Below are the code and all the weights of a small trained network. Each question names an input and a target symbol and asks about switching units off, where a switched-off unit gives its printed mean instead of its output.

import numpy as np


def w(rows, s, z=0):
    codes = np.array(rows[::2]) - 128.0
    scale = np.full(codes.shape[1], s)
    scale[-1] = z or s
    return codes * scale


def norm(h):
    return h / np.sqrt((h * h).mean(-1, keepdims=True) + 1e-5)


def f(y):
    return np.maximum(y, 0)


def softmax(a):
    e = np.exp(a - a.max(-1, keepdims=True))
    return e / e.sum(-1, keepdims=True)


def log_softmax(a):
    a = a - a.max(-1, keepdims=True)
    return a - np.log(np.exp(a).sum(-1, keepdims=True))


def net(x, mask):
    ids = ['ΦΨΩαβγδζηθμξτ'.index(c) for c in x.split()]
    T = len(ids)
    res = E[ids] + P[:T]
    r = norm(res)
    for j in range(3):
        rows = slice(3 * j, 3 * j + 3)
        q, k, v = (r @ M[0][rows].T for M in (Q, K, V))
        z = softmax(np.where(np.tri(T) > 0, q @ k.T / 3**0.5, -1e9)) @ v
        o = O[0][rows]
        res = res + np.where(mask[j], z, o[:, -1]) @ o[:, :-1]
    y = f(norm(res) @ A[0][:, :-1].T + A[0][:, -1])
    res = res + np.where(mask[3:7], y, B[0][:, -1]) @ B[0][:, :-1]
    return log_softmax(norm(res)[-1] @ U[:, :-1].T + U[:, -1])


Q, K, V, O, A, B = {}, {}, {}, {}, {}, {}
E = w([
[156,182,90,106],'Φ',
[110,114,14,187],'Ψ',
[162,148,164,26],'Ω',
[191,221,72,123],'α',
[156,148,159,212],'β',
[135,136,217,165],'γ',
[140,214,146,137],'δ',
[171,4,154,83],'ζ',
[189,157,133,221],'η',
[94,149,168,247],'θ',
[125,147,148,235],'μ',
[68,145,157,242],'ξ',
[115,145,178,233],'τ',
],0.019)
P = w([
[1,165,143,106],'0',
[177,137,171,137],'1',
[178,132,161,119],'2',
[172,131,152,113],'3',
[157,134,157,128],'4',
[152,139,159,135],'5',
[150,136,159,130],'6',
[147,138,165,130],'7',
],0.013)
Q[0] = w([
[112,208,48,122],'H1',
[148,94,134,144],'H1',
[174,137,177,213],'H1',
[106,114,109,251],'H2',
[50,129,101,169],'H2',
[103,190,197,59],'H2',
[156,99,114,140],'H3',
[117,148,186,189],'H3',
[109,97,52,207],'H3',
],0.027)
K[0] = w([
[190,140,52,222],'H1',
[101,113,164,103],'H1',
[22,138,102,129],'H1',
[48,169,122,221],'H2',
[91,230,88,132],'H2',
[157,165,221,6],'H2',
[123,142,119,181],'H3',
[52,215,193,94],'H3',
[76,158,57,204],'H3',
],0.021)
V[0] = w([
[172,106,90,118],'H1',
[190,178,252,133],'H1',
[114,99,161,33],'H1',
[69,25,134,71],'H2',
[157,16,169,152],'H2',
[128,165,194,44],'H2',
[78,41,210,114],'H3',
[87,85,70,81],'H3',
[114,152,81,205],'H3',
],0.021)
O[0] = w([
[110,200,122,114,67],'H1',
[226,125,47,200,191],'H1',
[70,168,120,253,215],'H1',
[198,53,225,86,56],'H2',
[92,82,245,14,51],'H2',
[200,120,37,46,255],'H2',
[232,51,146,230,127],'H3',
[45,140,190,195,106],'H3',
[72,95,30,122,11],'H3',
],0.015,0.0075)
A[0] = w([
[181,57,186,96,71],'N1',
[243,181,133,171,8],'N2',
[58,112,254,136,37],'N3',
[138,25,190,171,68],'N4',
],0.023,0.0012)
B[0] = w([
[67,132,52,191,144],'N1',
[138,124,180,18,254],'N2',
[254,142,108,107,180],'N3',
[48,120,180,103,156],'N4',
],0.026,0.02)
U = w([
[17,175,140,6,122],'Φ',
[135,147,83,144,82],'Ψ',
[118,229,130,119,141],'Ω',
[144,179,190,227,213],'α',
[103,71,111,110,96],'β',
[164,23,237,141,2],'γ',
[162,82,31,168,116],'δ',
[109,175,80,155,137],'ζ',
[143,37,106,104,84],'η',
[119,159,46,134,110],'θ',
[231,177,172,32,116],'μ',
[30,55,156,102,248],'ξ',
[158,119,53,104,80],'τ',
],0.014,0.0036)

Each question gives the input, a string of symbols that net reads in full, and the target symbol t.
The units are the heads (3 rows each of Q, K, V and O) and the neurons (one row each of A and B). Each row of codes is followed by its name. A weight is (code - 128) times the scale printed after its matrix; where a second scale follows, it is the last column's (O, A, B and U).
mask holds one flag per unit, heads first, then neurons. A switched-off unit (its flag False) gives its mean, the last column of its rows in O or B, instead of its output. The means were averaged over made-up inputs and are rounded, as every weight is.
A unit's drop is (log p(t) with every unit on - log p(t) with that unit switched off) / (log p(t) with every unit on - log p(t) with every unit switched off).
The circuit of an input: a set's keep is (log p(t) with only the set's units on - log p(t) with every unit switched off) / (log p(t) with every unit on - log p(t) with every unit switched off). Starting from all 7 units, units are removed one at a time, each time the one whose removal leaves the highest keep (on an exact tie, the one counted first), for as long as the keep stays at least 0.8.
circuit, biggest first: the units of the circuit, biggest drop first
unit that matters most: the unit with the biggest drop
top k neurons: the k neurons with the biggest drops, biggest first
heads that matter: for each layer, one digit per head in row order, 1 if its drop is at least 0.15 and else 0, layers parted by /
drop when u is switched off: that unit's drop, to one decimal
input μ Ψ ξ α θ β τ, target δ: heads that matter => 001
input Ω Ω β, target α: unit that matters most => H1
input Φ Ψ ξ, target Ω: heads that matter => 011
input γ Ω τ θ Ω Φ Ω μ, target γ: circuit, biggest first => [H3, H2, N4]
input Ω Ω Ω ξ ξ, target α: heads that matter => 000
input ζ ξ α ξ θ ξ ξ γ, target ξ: heads that matter => 011
input γ Ω Φ θ Ω Ω ζ τ, target γ: circuit, biggest first => [H2, H3, N4]
input μ ξ Ψ Φ Ω η, target δ: heads that matter => 001
input τ ξ θ Φ β, target η: heads that matter => 101
input Ω μ ζ, target γ: heads that matter => 000
input ξ τ ξ Ω ξ Ψ Φ, target Φ: heads that matter => 110
input μ γ ξ μ μ, target δ: circuit, biggest first => [H3, N2]
input Ω Ω Ω Ω Ω μ, target α: heads that matter => 000
input τ Ω ξ ξ β Ω ξ, target η: circuit, biggest first => [H3, H1]
input Φ Ω Ω ξ Ω θ, target Ω: top 2 neurons => [N2, N3]
input ξ Ω Ω μ Ω ζ, target γ: circuit, biggest first => [H2, H3]
input α μ Ω γ β, target Φ: circuit, biggest first => [H3]
input Ω η τ, target α: heads that matter => 100
input α Ω μ, target Φ: heads that matter => 001
input Ω ξ Φ γ Ω Ψ α, target Φ: heads that matter => 100
input γ Ω Ω Ψ μ, target γ: heads that matter => 111
input Ω ζ Φ Φ γ, target γ: top 2 neurons => [N4, N1]
input ξ ξ Ω Ω θ θ η, target ξ: unit that matters most => H1
input α ξ ξ, target Φ: drop when H1 is switched off => 0.1
input Ω μ Ω Ω Ω Ω β, target α: drop when H2 is switched off => 0.1
input Ω ξ Ψ τ Ω η, target α: drop when H1 is switched off => 0.3
input ξ ξ Ω τ Ω Ω θ, target ξ: top neuron => [N4]
input β ξ α ζ Ψ Ψ Ψ, target Φ: drop when H1 is switched off => 0.6
